Below is a small trained network, with its code and all its weights. Each question gives an input and a target symbol and asks what happens when units are switched off, that is, made to give their printed mean instead of their output.

import numpy as np


def w(rows, s, z=0):
    codes = np.array(rows[::2]) - 128.0
    scale = np.full(codes.shape[1], s)
    scale[-1] = z or s
    return codes * scale


def norm(h):
    return h / np.sqrt((h * h).mean(-1, keepdims=True) + 1e-5)


def f(y):
    return np.maximum(y, 0)


def softmax(a):
    e = np.exp(a - a.max(-1, keepdims=True))
    return e / e.sum(-1, keepdims=True)


def log_softmax(a):
    a = a - a.max(-1, keepdims=True)
    return a - np.log(np.exp(a).sum(-1, keepdims=True))


def net(x, mask):
    ids = ['γθμξστφω'.index(c) for c in x.split()]
    T = len(ids)
    res = E[ids] + P[:T]
    u = 0
    for l in range(2):
        q, k, v = (norm(res) @ M[l].T for M in (Q, K, V))
        z = softmax(np.where(np.tri(T) > 0, q @ k.T / 4**0.5, -1e9)) @ v
        res = res + np.where(mask[u], z, O[l][:, -1]) @ O[l][:, :-1]
        u += 1
        y = f(norm(res) @ A[l][:, :-1].T + A[l][:, -1])
        res = res + np.where(mask[u : u + 16], y, B[l][:, -1]) @ B[l][:, :-1]
        u += 16
    return log_softmax(norm(res)[-1] @ U[:, :-1].T + U[:, -1])


Q, K, V, O, A, B = {}, {}, {}, {}, {}, {}
E = w([
[148,166,168,196,173,163,228,160],'γ',
[95,56,15,132,134,117,202,117],'θ',
[52,122,60,203,157,148,109,154],'μ',
[110,104,143,54,100,196,127,175],'ξ',
[99,44,74,151,152,106,144,143],'σ',
[85,101,32,114,201,162,149,132],'τ',
[177,223,208,4,154,63,76,76],'φ',
[59,105,56,170,122,97,177,167],'ω',
],0.0039)
P = w([
[18,16,110,200,91,135,152,4],'0',
[23,71,87,166,108,114,134,80],'1',
[78,75,84,146,114,105,143,117],'2',
[119,99,83,143,116,113,132,129],'3',
[150,113,84,136,119,115,131,155],'4',
[179,142,91,124,123,114,130,179],'5',
[200,159,94,120,117,115,126,192],'6',
[220,175,95,106,108,107,118,213],'7',
[225,165,92,112,98,115,126,216],'8',
],0.0019)
Q[0] = w([
[122,125,163,106,113,137,122,104],'0.h1',
[131,120,92,155,146,119,132,150],'0.h1',
[112,105,5,119,125,120,153,183],'0.h1',
[109,104,67,121,123,121,134,150],'0.h1',
],0.011)
K[0] = w([
[38,32,32,146,118,149,143,133],'0.h1',
[189,210,224,104,149,105,131,159],'0.h1',
[196,188,254,62,120,104,90,150],'0.h1',
[188,187,207,54,133,151,110,174],'0.h1',
],0.0042)
V[0] = w([
[199,207,209,126,131,49,99,40],'0.h1',
[203,194,171,209,190,133,247,162],'0.h1',
[110,107,5,154,110,91,132,39],'0.h1',
[186,154,46,224,182,49,135,132],'0.h1',
],0.0021)
O[0] = w([
[199,203,68,138,92,89,203,83,6],'0.h1',
[147,34,93,182,252,114,196,115,151],'0.h1',
[82,132,166,41,116,132,166,161,154],'0.h1',
[77,114,200,146,159,124,206,107,90],'0.h1',
],0.0029,0.0016)
A[0] = w([
[106,65,245,138,156,137,70,88,137],'0.n1',
[122,141,149,68,75,147,30,127,111],'0.n2',
[146,102,144,68,113,124,171,124,35],'0.n3',
[119,83,139,223,97,82,144,69,78],'0.n4',
[116,127,113,142,98,195,81,163,24],'0.n5',
[95,107,146,133,76,93,145,174,43],'0.n6',
[114,15,110,83,182,184,85,108,69],'0.n7',
[143,134,111,106,153,123,130,253,119],'0.n8',
[188,129,172,98,153,148,199,144,76],'0.n9',
[187,80,110,68,112,83,140,55,108],'0.n10',
[127,44,135,49,193,157,125,114,43],'0.n11',
[120,169,170,206,155,178,94,174,26],'0.n12',
[156,218,110,74,45,153,114,191,215],'0.n13',
[130,59,184,123,74,181,97,95,1],'0.n14',
[76,121,124,165,73,141,111,171,42],'0.n15',
[95,77,242,206,130,204,133,146,180],'0.n16',
],0.0035,0.00097)
B[0] = w([
[117,192,4,163,114,108,119,160,176],'0.n1',
[165,119,126,209,191,105,199,100,221],'0.n2',
[160,114,118,144,120,133,120,84,143],'0.n3',
[164,143,109,64,162,86,104,192,191],'0.n4',
[151,136,101,150,128,171,62,108,185],'0.n5',
[138,119,191,82,127,125,118,136,177],'0.n6',
[103,217,188,165,108,136,157,180,234],'0.n7',
[125,114,164,97,98,128,118,68,253],'0.n8',
[137,72,133,74,107,162,94,79,186],'0.n9',
[104,89,219,137,119,109,151,101,158],'0.n10',
[125,222,141,181,91,144,143,136,193],'0.n11',
[69,138,162,35,179,124,144,86,168],'0.n12',
[186,67,89,163,146,149,160,52,252],'0.n13',
[147,177,160,183,137,142,129,189,157],'0.n14',
[133,124,198,108,148,126,72,138,207],'0.n15',
[94,111,74,77,137,79,47,191,242],'0.n16',
],0.0035,0.0022)
Q[1] = w([
[170,156,143,106,122,169,182,127],'1.h1',
[1,136,119,122,148,86,116,132],'1.h1',
[221,114,125,127,154,151,170,128],'1.h1',
[88,85,137,128,91,158,144,79],'1.h1',
],0.0048)
K[1] = w([
[145,156,132,97,120,68,58,91],'1.h1',
[117,92,4,163,96,181,181,239],'1.h1',
[165,169,233,70,207,103,84,46],'1.h1',
[132,133,38,127,104,81,145,122],'1.h1',
],0.0035)
V[1] = w([
[106,81,59,146,114,197,164,203],'1.h1',
[196,214,141,89,135,57,101,61],'1.h1',
[181,158,250,72,162,124,151,93],'1.h1',
[136,125,139,111,165,112,131,119],'1.h1',
],0.0028)
O[1] = w([
[241,138,131,160,128,153,124,90,201],'1.h1',
[18,126,127,165,161,111,138,198,4],'1.h1',
[3,125,115,155,88,127,108,115,34],'1.h1',
[102,133,138,131,137,142,95,138,132],'1.h1',
],0.0038,0.002)
A[1] = w([
[115,121,208,99,188,95,116,186,51],'1.n1',
[131,135,136,128,48,163,159,52,83],'1.n2',
[156,217,123,113,50,61,107,204,54],'1.n3',
[247,108,140,166,223,140,96,73,141],'1.n4',
[181,220,130,194,138,213,112,121,106],'1.n5',
[178,181,110,141,95,196,102,80,39],'1.n6',
[106,134,126,158,67,119,115,193,141],'1.n7',
[183,147,126,156,61,146,29,147,64],'1.n8',
[142,189,182,66,204,79,156,132,24],'1.n9',
[110,47,184,132,72,38,127,164,78],'1.n10',
[71,206,170,143,120,186,96,206,74],'1.n11',
[217,107,170,135,53,178,171,58,68],'1.n12',
[41,110,114,54,219,130,178,162,115],'1.n13',
[69,165,130,162,72,157,112,171,81],'1.n14',
[194,151,53,139,152,108,212,4,144],'1.n15',
[195,87,142,156,226,139,154,133,4],'1.n16',
],0.0038,0.0021)
B[1] = w([
[140,143,74,134,130,30,144,138,157],'1.n1',
[146,170,163,104,171,103,174,87,137],'1.n2',
[167,212,143,186,87,187,171,125,142],'1.n3',
[47,81,142,172,87,243,185,104,255],'1.n4',
[96,23,101,106,80,12,150,126,174],'1.n5',
[174,87,83,139,78,53,100,95,160],'1.n6',
[126,113,179,172,144,153,129,146,149],'1.n7',
[156,154,30,146,99,140,115,48,170],'1.n8',
[94,113,30,212,98,91,136,152,157],'1.n9',
[139,85,238,126,119,147,68,168,149],'1.n10',
[150,156,193,1,201,175,204,96,148],'1.n11',
[47,174,72,198,147,62,64,104,178],'1.n12',
[190,138,100,190,90,92,60,118,182],'1.n13',
[144,106,110,156,154,175,208,135,141],'1.n14',
[119,141,245,72,151,164,64,141,231],'1.n15',
[23,178,154,133,192,118,181,200,184],'1.n16',
],0.0034,0.0048)
U = w([
[59,95,164,156,183,196,190,157,240],'γ',
[57,193,216,109,128,91,96,31,95],'θ',
[126,160,88,39,196,188,34,132,1],'μ',
[144,72,70,178,52,171,95,65,132],'ξ',
[208,220,154,120,73,165,164,176,129],'σ',
[145,76,104,2,122,96,204,88,14],'τ',
[117,160,76,169,164,24,124,168,132],'φ',
[152,51,223,90,94,101,53,183,54],'ω',
],0.0092,0.0019)

Each question gives the input, a string of symbols that net reads in full, and the target symbol t.
The units are the heads (4 rows each of Q, K, V and O) and the neurons (one row each of A and B). Each row of codes is followed by its name. A weight is (code - 128) times the scale printed after its matrix; where a second scale follows, it is the last column's (O, A, B and U).
mask holds one flag per unit, layer by layer, with each layer's heads first. A switched-off unit (its flag False) gives its mean, the last column of its rows in O or B, instead of its output. The means were averaged over made-up inputs and are rounded, as every weight is.
A unit's drop is (log p(t) with every unit on - log p(t) with that unit switched off) / (log p(t) with every unit on - log p(t) with every unit switched off).
The circuit of an input: a set's keep is (log p(t) with only the set's units on - log p(t) with every unit switched off) / (log p(t) with every unit on - log p(t) with every unit switched off). Starting from the 12 units with the biggest drops (on a tie, the unit counted first), units are removed one at a time, each time the one whose removal leaves the highest keep (on an exact tie, the one counted first), for as long as the keep stays at least 0.8.
circuit, biggest first: the units of the circuit, biggest drop first
top k neurons: the k neurons with the biggest drops, biggest first
k most important neurons of layer l: the k neurons of layer l with the biggest drops, biggest first
drop when u is switched off: that unit's drop, to one decimal
input ξ τ γ τ φ γ θ φ θ, target φ: circuit, biggest first : (1.h1, 1.n4)
input φ γ ω φ ω μ, target φ: circuit, biggest first : (0.h1, 1.h1)
input μ τ θ τ, target τ: most important neuron of layer 0 : (0.n7)
input ω ω θ ω τ γ σ γ, target γ: circuit, biggest first : (0.h1, 1.n4)
input γ φ ω φ θ, target φ: circuit, biggest first : (0.h1, 1.h1, 1.n4)
input τ ξ φ ω, target σ: circuit, biggest first : (0.h1, 1.n15, 1.n3)
input φ φ σ, target φ: circuit, biggest first : (1.h1, 0.h1)
input ω ξ ω, target ξ: circuit, biggest first : (0.h1, 1.h1)
input ω τ τ, target τ: top 3 neurons : (0.n7, 1.n5, 1.n11)
input μ γ ξ ω τ ω φ γ, target φ: top 2 neurons : (0.n12, 1.n13)
input γ φ ω φ μ, target φ: circuit, biggest first : (0.h1, 1.h1, 1.n4)
input ω φ ω σ ω φ, target φ: circuit, biggest first : (1.h1, 1.n9, 1.n15)
input ξ σ γ θ ω ω ω ω σ, target γ: top 2 neurons : (1.n4, 1.n16)
input ω ω μ ω θ μ ω ω γ, target γ: most important neuron of layer 0 : (0.n9)
input ω γ ω φ τ μ σ, target ω: top 4 neurons : (1.n4, 0.n10, 1.n10, 0.n7)
input ω ω ω φ ω γ ω θ, target τ: 2 most important neurons of layer 1 : (1.n4, 1.n15)
input σ φ ω τ ω θ ω, target σ: top 2 neurons : (1.n4, 1.n15)
input θ σ μ, target μ: top 2 neurons : (0.n13, 0.n16)
input σ ω μ, target μ: 2 most important neurons of layer 0 : (0.n16, 0.n13)
input θ ξ σ θ ξ γ φ ω ξ, target γ: top neuron : (0.n2)
input ω φ σ ξ γ ω μ σ, target ω: 2 most important neurons of layer 1 : (1.n4, 1.n15)
input ω ω μ ω μ ω θ, target θ: top 2 neurons : (1.n12, 0.n11)
input φ ω γ σ ω ω θ, target τ: 3 most important neurons of layer 1 : (1.n4, 1.n15, 1.n16)
input ξ σ γ τ φ γ φ τ, target φ: drop when 1.n4 is switched off : 0.6
input σ τ ξ φ ω ξ, target γ: drop when 0.n2 is switched off : 0.1
input τ σ γ ω μ μ γ τ θ, target γ: drop when 1.n6 is switched off : 0.0
